What each symbol does to the units:
x974: j>x377, x>x547
x943: j>x304, x>x981
x298: j>x128, x>x948
x494: j>x374, x>x935
x623: j>x380, x>x141
x925: j>x152, x>x210
x176: j>x948, x>x128
x139: j>x476, x>x2
x227: j>x162, x>x459
x612: j>x578, x>x773
x595: j>x547, x>x377
x377: j>x836, x>x595
x459: j>x593, x>x227
x304: j>x141, x>x380
x836: j>x796, x>x673
x648: j>x459, x>x162
x210: j>x648, x>x925
x948: j>x974, x>x298
x5: j>x278, x>x174
x174: j>x139, x>x5
x593: j>x117, x>x707
x624: j>x2, x>x476
x673: j>x595, x>x836
x547: j>x298, x>x974
x380: j>x981, x>x304
x106: j>x707, x>x117
x981: j>x494, x>x943
x2: j>x5, x>x139
x344: j>x624, x>x626
x935: j>x943, x>x494
x278: j>x802, x>x754
x802: j>x210, x>x152
x374: j>x673, x>x796
x626: j>x176, x>x344
x141: j>x612, x>x623
x722: j>x766, x>x16
x117: j>x722, x>x106
x16: j>x106, x>x722
x356: j>x16, x>x766
x773: j>x623, x>x612
x766: j>x764, x>x356
x152: j>x754, x>x802
x162: j>x925, x>x648
x476: j>x626, x>x624
x796: j>x935, x>x374
x707: j>x227, x>x593
x764: j>x773, x>x578
x754: j>x174, x>x278
x128: j>x344, x>x176
x578: j>x356, x>x764

In the rows, zero is written as 476.

The rows follow the links: the fewer symbols apart two units are, the more alike their rows tend to be.

Each row is also shifted at random along 5 hidden directions that mean nothing.

Some units, each with a row of numbers:
x722: 508	558	533	481	441	478	359	436	580	413	540	378	519	402	436	543	523	598	343	532	488	388	585	412	470	471	463	537	474	397	464	499	508	478	497	399	412	613	541	507	558	409	414	447	597	347	456	504	440	462	440	471	437	484	467	459	482	375	513	461	527	550	406	400	537	515
x754: 546	502	486	516	449	468	486	422	590	450	521	349	470	399	404	510	438	618	432	554	518	476	503	492	523	453	477	467	518	414	497	513	536	448	518	364	430	486	442	574	535	450	428	526	623	374	372	510	484	417	453	494	477	425	521	529	466	384	468	529	431	588	506	435	564	413
x344: 440	475	419	524	503	466	512	507	518	566	460	541	512	513	509	485	556	399	569	470	536	455	391	389	408	449	425	483	643	555	505	497	425	519	291	587	511	449	494	441	423	538	511	560	441	575	561	431	532	535	453	523	490	464	535	541	567	560	444	347	339	273	637	457	436	456
x948: 510	445	443	485	467	585	530	502	689	507	495	378	493	485	543	448	474	639	558	405	563	433	493	635	470	477	329	440	401	482	566	468	538	408	309	431	431	529	412	529	234	463	493	415	505	619	498	557	470	459	383	524	432	581	592	601	460	575	492	469	356	736	638	563	493	337
x374: 507	487	448	456	475	432	489	356	423	559	461	567	453	492	446	412	446	306	558	440	431	521	441	438	355	576	444	410	445	485	350	474	455	513	587	420	541	497	478	541	481	466	450	425	421	665	515	345	432	503	526	497	561	491	470	536	408	374	430	571	560	352	547	379	578	431
x796: 431	453	466	417	512	501	525	470	389	486	411	518	543	532	457	397	402	529	577	472	438	537	454	590	533	432	436	452	366	531	368	452	516	399	563	527	534	441	437	364	468	479	569	456	468	450	416	446	514	471	536	386	472	450	400	452	506	471	485	554	551	554	502	506	362	404
x174: 515	530	449	471	425	491	583	597	372	445	559	430	372	460	481	461	461	581	512	612	473	519	385	560	627	403	564	421	459	418	534	546	503	460	439	426	504	377	392	596	473	529	484	540	562	312	388	514	545	436	445	441	445	316	476	435	439	512	511	446	422	560	383	497	521	431
x2: 425	389	468	498	476	461	555	517	401	479	451	498	564	566	407	430	503	527	552	439	536	452	454	568	536	402	490	494	431	587	344	443	482	422	488	529	501	516	428	348	548	500	616	548	481	413	472	437	527	453	487	413	431	447	455	402	506	454	463	431	474	492	473	540	305	453
x128: 457	484	438	489	438	401	569	550	399	508	500	366	540	453	399	419	518	539	541	538	497	408	518	536	574	481	612	479	447	434	417	485	572	476	521	490	457	556	375	376	631	460	480	517	512	270	437	394	552	378	465	408	391	380	414	517	531	435	470	423	535	537	226	479	404	394
x595: 463	494	482	483	473	399	480	312	482	578	444	479	541	393	395	410	468	362	519	507	495	448	568	462	343	619	452	456	423	391	349	510	554	503	604	429	496	656	455	457	578	414	335	414	452	613	518	328	417	463	544	525	517	478	484	593	482	350	412	569	585	432	450	324	568	365
x766: 501	502	503	486	454	536	399	485	447	463	534	586	412	481	522	488	550	406	412	457	489	437	419	408	382	461	411	464	481	484	494	506	410	489	399	465	527	511	565	586	393	466	457	455	446	608	591	506	433	563	416	506	482	523	503	412	430	466	502	392	433	397	564	430	563	581
x210: 425	454	471	519	551	479	404	405	458	517	366	583	474	473	457	513	432	276	358	440	397	523	542	182	401	587	632	561	598	422	591	401	441	563	575	542	428	417	519	408	627	424	370	505	364	443	466	394	418	570	591	564	588	557	461	479	516	504	522	481	514	239	356	450	474	620
x593: 476	540	484	491	504	531	382	484	479	453	447	539	383	419	544	539	485	364	350	535	442	496	493	272	421	513	538	527	572	382	653	504	402	544	427	548	470	383	554	498	451	466	329	468	390	507	506	528	439	562	498	549	546	475	484	449	538	572	529	446	428	349	436	406	552	613
x764: 517	472	528	456	418	493	401	478	545	413	560	386	467	461	475	478	508	587	391	445	485	408	561	530	488	486	467	486	401	416	494	442	533	459	517	367	409	597	491	532	459	427	447	407	558	419	462	548	431	433	410	479	417	530	451	472	382	434	510	464	523	641	365	499	531	486
x707: 479	399	516	482	474	430	408	512	512	406	475	402	392	492	523	507	456	354	343	385	451	496	562	460	474	535	568	496	475	392	647	352	461	572	489	433	391	444	469	528	456	502	439	419	402	504	500	563	389	433	485	547	471	554	512	461	373	593	452	467	465	485	319	577	515	596
x16: 469	459	522	511	453	409	362	404	555	455	496	471	563	510	425	560	542	447	376	446	512	369	508	380	409	439	444	559	618	568	352	416	431	499	457	466	457	559	587	438	538	486	522	497	543	465	542	474	455	492	461	492	487	494	468	411	508	370	423	408	502	322	533	428	463	571
x106: 484	437	500	501	454	397	395	462	516	417	532	415	536	514	429	542	509	501	376	432	481	392	524	414	492	423	499	549	586	524	419	407	461	492	518	423	421	526	549	455	601	482	555	534	577	344	454	488	471	434	475	453	457	494	460	387	428	363	427	447	513	391	430	486	440	568
x278: 435	415	452	498	543	471	463	549	499	484	404	410	461	516	509	532	436	472	422	433	429	504	488	334	588	482	641	550	606	450	658	366	486	548	440	561	373	325	425	396	538	490	498	527	450	271	379	486	530	476	530	500	522	499	452	510	526	598	524	440	438	407	324	606	385	544
x176: 508	464	428	506	451	527	520	490	588	557	531	501	463	473	491	472	544	504	533	458	527	424	451	418	442	504	435	461	517	499	513	449	508	479	345	459	443	545	452	541	450	453	471	467	487	494	540	433	508	512	431	512	476	542	513	591	463	470	487	397	422	456	541	474	513	413

From each start, follow one symbol. Which unit do you reach?
Answer with the unit's name.
start 510	525	429	534	433	514	499	458	594	535	556	439	464	424	445	503	521	558	489	543	524	407	450	378	469	479	472	475	576	439	485	507	505	477	368	417	446	527	443	568	509	464	426	526	578	401	497	415	511	506	430	519	465	482	518	575	484	402	502	400	430	462	506	431	565	395
j	x626
start 505	433	501	497	494	477	500	442	405	448	479	577	358	510	480	467	440	311	459	423	480	573	402	493	422	493	466	421	448	499	518	485	409	504	504	441	532	367	477	607	403	522	470	479	385	677	513	520	417	528	478	535	540	483	537	407	359	519	435	550	407	411	581	470	563	563
j	x152
start 468	530	512	462	467	495	439	488	517	380	448	362	511	388	468	517	423	612	327	554	452	488	621	474	581	476	563	553	462	342	576	508	550	458	562	479	381	446	468	428	558	426	388	459	538	257	340	577	456	411	508	463	453	450	454	460	538	494	543	541	504	639	312	483	480	521
j	x593
start 526	463	517	480	439	462	543	432	442	424	530	393	449	437	391	476	419	618	492	537	532	511	476	639	546	386	453	446	395	497	390	518	508	422	554	364	491	457	445	568	495	467	521	518	607	428	378	537	501	403	467	434	469	415	520	422	422	373	434	576	465	643	543	458	524	434
j	x754
start 474	492	434	451	503	455	513	462	327	532	454	572	357	466	547	372	442	228	569	444	384	556	405	473	406	633	517	378	413	398	523	493	444	578	511	497	571	384	414	568	413	518	362	413	317	698	548	395	444	520	527	524	548	463	472	544	435	571	443	523	499	329	445	423	569	468
x	x836
start 454	496	511	507	525	514	430	382	484	453	390	550	563	450	408	516	446	472	393	512	478	499	526	383	400	451	448	543	485	491	399	514	431	456	546	522	514	473	542	405	544	426	441	514	480	488	451	469	423	535	534	479	552	503	484	392	557	422	494	525	483	417	569	397	456	529
j	x459
start 468	513	443	467	482	476	582	571	428	494	461	450	461	431	524	402	505	482	607	500	535	482	435	702	491	476	417	401	360	452	503	565	493	476	361	541	555	475	382	476	304	539	436	438	401	657	551	533	463	437	416	477	425	406	534	501	545	595	416	475	409	625	536	475	459	370
j	x128
start 442	429	488	500	520	470	460	303	507	472	427	566	681	532	297	565	457	604	477	491	543	451	457	405	405	344	360	544	536	684	189	482	416	376	582	492	524	521	581	330	624	449	664	623	589	408	426	390	524	531	542	405	541	514	472	368	566	239	460	518	469	342	740	385	343	489
x	x152
start 488	533	450	489	460	409	506	396	487	552	501	457	569	423	387	459	495	458	551	547	501	429	511	488	438	509	452	477	479	457	350	538	532	470	522	468	529	587	445	446	601	457	429	493	524	484	469	343	503	427	506	455	473	397	470	538	523	354	406	486	529	427	468	357	498	359
j	x298
start 515	540	438	510	440	548	540	518	545	496	540	482	415	443	499	488	521	586	539	561	566	495	343	507	468	399	354	431	552	508	531	598	446	445	301	456	518	410	454	608	344	517	492	524	555	527	484	523	535	521	398	515	469	427	585	495	505	486	481	449	346	516	699	441	549	404
j	x476
start 516	402	528	491	467	453	449	397	583	429	475	404	467	497	465	510	444	458	376	397	519	491	561	531	405	496	437	490	471	477	498	397	451	492	509	394	402	503	524	534	440	466	461	436	457	593	489	581	385	441	493	563	495	558	548	453	377	449	418	531	423	528	536	510	534	548
x	x459
start 432	421	445	502	505	505	547	488	530	521	452	483	533	511	469	453	524	473	533	438	571	454	444	531	419	471	408	481	476	550	476	473	454	476	369	550	518	511	451	393	389	505	504	497	419	602	575	472	484	488	431	514	452	506	552	508	531	541	446	421	381	471	593	504	410	439
x	x476
start 515	422	471	430	468	497	497	495	435	469	491	521	364	526	561	388	434	377	543	389	441	570	428	660	442	527	413	371	303	453	504	438	475	490	486	411	510	424	434	604	289	514	489	374	359	723	524	537	414	459	471	517	489	542	494	502	325	564	458	567	467	583	526	548	566	471
x	x943
start 512	454	494	451	422	493	434	524	540	441	564	427	431	515	520	507	499	585	461	456	479	429	443	519	502	421	428	462	483	523	455	447	482	452	443	375	421	491	511	565	439	474	546	449	576	422	485	517	496	455	419	457	430	507	451	461	377	428	473	441	489	548	476	547	510	495
x	x612
start 498	557	503	484	466	525	368	487	591	409	499	389	492	398	502	560	499	592	316	567	477	431	566	377	492	473	516	564	570	370	578	529	509	474	447	473	388	483	539	505	506	432	381	460	562	339	430	560	439	463	449	494	471	467	474	479	540	457	531	450	480	546	432	443	533	536
x	x106
start 508	502	418	506	429	502	539	559	459	517	569	508	452	481	446	504	546	584	560	550	509	443	359	443	539	395	483	456	561	540	435	504	494	429	369	441	488	481	432	522	526	496	535	568	591	303	478	417	595	502	446	421	453	408	490	521	474	406	515	371	421	419	499	478	469	396
j	x176
start 479	402	444	454	466	523	530	464	501	544	466	512	521	519	448	405	491	509	601	393	512	452	494	567	455	509	422	436	338	538	426	404	519	414	498	445	464	577	431	438	475	432	519	461	456	527	512	408	467	478	468	431	434	572	489	542	441	443	499	508	503	582	480	534	445	373
j	x377
start 472	458	483	435	510	528	449	370	703	524	409	367	597	460	487	482	409	646	499	421	483	478	593	507	444	503	385	514	465	483	470	420	560	436	486	477	370	528	469	390	424	418	487	421	546	452	402	461	480	447	494	470	490	586	487	605	515	462	509	575	479	641	577	509	435	353
j	x796
start 514	405	512	512	451	401	398	358	560	454	490	408	508	466	373	531	438	440	347	424	454	459	587	344	462	544	559	546	541	438	452	376	517	535	640	337	370	531	506	513	679	421	441	498	553	358	404	433	424	430	534	501	524	533	498	477	374	308	446	545	557	406	363	459	550	537
j	x925
